Here is a tiny trained network, its code and every weight. The questions are about switching its units off for an input and a class, where a switched-off unit gives its printed mean instead of its output.

import numpy as np


def w(rows, s, z=0):
    codes = np.array(rows[::2]) - 128.0
    scale = np.full(codes.shape[1], s)
    scale[-1] = z or s
    return codes * scale


def f(y):
    return np.maximum(y, 0)


def log_softmax(a):
    a = a - a.max(-1, keepdims=True)
    return a - np.log(np.exp(a).sum(-1, keepdims=True))


def net(x, mask):
    res = np.array(x, float).reshape(1, 7) / 4 @ E
    y = f(res @ A[0][:, :-1].T + A[0][:, -1])
    res = res + np.where(mask, y, B[0][:, -1]) @ B[0][:, :-1]
    return log_softmax(res[-1] @ U[:, :-1].T + U[:, -1])


A, B = {}, {}
E = w([
[133,159,110,112,169,129,113,113,111],'x0',
[137,125,135,131,122,128,129,127,133],'x1',
[26,146,176,146,81,96,41,7,160],'x2',
[110,2,167,86,181,30,173,67,110],'x3',
[114,116,122,140,136,131,127,137,131],'x4',
[160,154,55,234,100,45,164,90,105],'x5',
[149,66,108,135,80,186,55,85,10],'x6',
],0.0093)
A[0] = w([
[127,177,119,185,112,200,94,167,170,93],'n0',
[81,165,145,132,151,87,183,133,210,82],'n1',
[124,217,113,193,68,200,78,148,148,90],'n2',
[86,88,175,15,147,220,90,158,160,4],'n3',
[151,137,92,177,135,105,136,137,106,129],'n4',
[109,107,124,79,130,149,86,141,167,35],'n5',
[121,18,149,77,179,43,147,74,112,60],'n6',
[59,136,143,148,112,113,67,68,172,88],'n7',
[122,163,108,119,109,169,120,156,122,66],'n8',
[109,175,128,131,156,87,142,149,236,76],'n9',
[123,158,90,220,97,60,143,101,87,37],'n10',
[113,145,145,123,98,116,146,147,143,66],'n11',
[131,104,126,163,123,143,78,120,73,63],'n12',
[118,99,107,147,143,92,146,119,114,85],'n13',
[186,102,88,104,150,134,173,213,101,107],'n14',
[162,140,99,208,114,79,120,99,135,47],'n15',
[31,169,146,159,85,93,48,25,178,58],'n16',
[168,80,121,133,110,172,133,142,43,76],'n17',
[90,103,131,133,55,165,69,79,10,79],'n18',
[157,122,125,137,156,147,171,180,106,111],'n19',
[126,169,150,81,119,97,141,154,159,91],'n20',
[158,128,112,151,126,118,188,154,87,87],'n21',
],0.013,0.0031)
B[0] = w([
[116,102,107,93,120,102,133,119,67,203],'n0',
[126,106,46,143,140,127,89,105,147,195],'n1',
[111,95,119,108,138,116,141,135,25,229],'n2',
[112,192,208,188,101,130,133,53,161,229],'n3',
[104,117,167,160,97,130,134,124,163,171],'n4',
[152,141,157,163,105,109,126,101,130,161],'n5',
[113,92,99,105,120,117,133,149,2,252],'n6',
[130,166,128,96,135,135,183,180,151,200],'n7',
[133,94,143,131,134,118,133,129,87,171],'n8',
[133,92,57,140,132,135,81,92,152,197],'n9',
[123,173,192,163,112,128,120,58,142,198],'n10',
[131,153,113,150,177,123,121,131,111,141],'n11',
[129,109,85,138,118,124,120,105,157,173],'n12',
[113,143,142,122,133,140,124,107,94,164],'n13',
[142,123,164,105,120,132,154,201,178,217],'n14',
[109,160,172,161,106,136,117,86,142,181],'n15',
[166,122,188,96,139,144,159,214,176,239],'n16',
[127,125,69,126,147,124,108,133,175,198],'n17',
[133,112,45,139,155,126,86,111,166,231],'n18',
[128,153,138,102,150,134,156,165,148,183],'n19',
[128,120,93,137,118,139,99,113,138,160],'n20',
[154,163,167,100,144,149,130,131,148,175],'n21',
],0.022,0.018)
U = w([
[132,140,163,118,149,168,193,210,154,254],'0',
[68,98,140,136,118,120,172,135,7,85],'1',
[108,109,60,175,160,156,102,115,167,37],'2',
[74,174,204,211,88,147,159,78,117,120],'3',
],0.011,0.0021)

Each question gives the input, the list of numbers given to net, and the class t.
The units are the neurons (one row each of A and B). Each row of codes is followed by its name. A weight is (code - 128) times the scale printed after its matrix; where a second scale follows, it is the last column's (A, B and U).
mask holds one flag per neuron, in row order. A switched-off neuron (its flag False) gives its mean, the last column of its row in B, instead of its output. The means were averaged over made-up inputs and are rounded, as every weight is.
A unit's drop is (log p(t) with every unit on - log p(t) with that unit switched off) / (log p(t) with every unit on - log p(t) with every unit switched off).
The circuit of an input: a set's keep is (log p(t) with only the set's units on - log p(t) with every unit switched off) / (log p(t) with every unit on - log p(t) with every unit switched off). Starting from the 12 units with the biggest drops (on a tie, the unit counted first), units are removed one at a time, each time the one whose removal leaves the highest keep (on an exact tie, the one counted first), for as long as the keep stays at least 0.8.
units of the circuit, in order: the units of the circuit, biggest drop first
k most important neurons: the k neurons with the biggest drops, biggest first
drop of u: that unit's drop, to one decimal
input [0,-8,-2,-7,-8,-8,7], class 3: units of the circuit, in order => [n3]
input [-7,-8,-4,-8,-7,7,-7], class 1: 3 most important neurons => [n2; n0; n3]
input [-4,8,5,7,8,8,-3], class 3: 4 most important neurons => [n10; n15; n2; n0]
input [-5,2,2,3,2,5,-1], class 3: 2 most important neurons => [n10; n2]
input [-2,-2,-3,-3,6,-4,-2], class 3: units of the circuit, in order => [n6; n16; n18]
input [0,2,5,5,3,5,4], class 0: 2 most important neurons => [n16; n3]
input [3,6,-7,3,-5,7,-8], class 2: 4 most important neurons => [n9; n1; n16; n3]
input [-6,-3,-4,2,-5,3,4], class 0: 2 most important neurons => [n9; n1]
input [2,-4,-7,6,-6,8,8], class 2: 4 most important neurons => [n17; n3; n16; n18]
input [-2,2,-5,-3,0,7,5], class 3: 2 most important neurons => [n10; n16]
input [1,8,3,-7,-6,6,-6], class 1: 3 most important neurons => [n2; n3; n0]
input [0,5,8,2,3,6,8], class 0: 4 most important neurons => [n16; n7; n9; n1]
input [-7,6,-4,5,6,8,7], class 3: 2 most important neurons => [n10; n15]
input [5,0,7,-8,0,8,0], class 1: units of the circuit, in order => [n2]
input [5,0,7,-7,5,-1,-7], class 0: 3 most important neurons => [n16; n6; n7]
input [-6,4,3,-2,5,-2,4], class 2: drop of n18 => 2.8
input [-6,5,3,-6,2,-1,1], class 1: drop of n2 => 0.3
input [-7,-6,2,4,-7,7,1], class 3: drop of n10 => 0.1
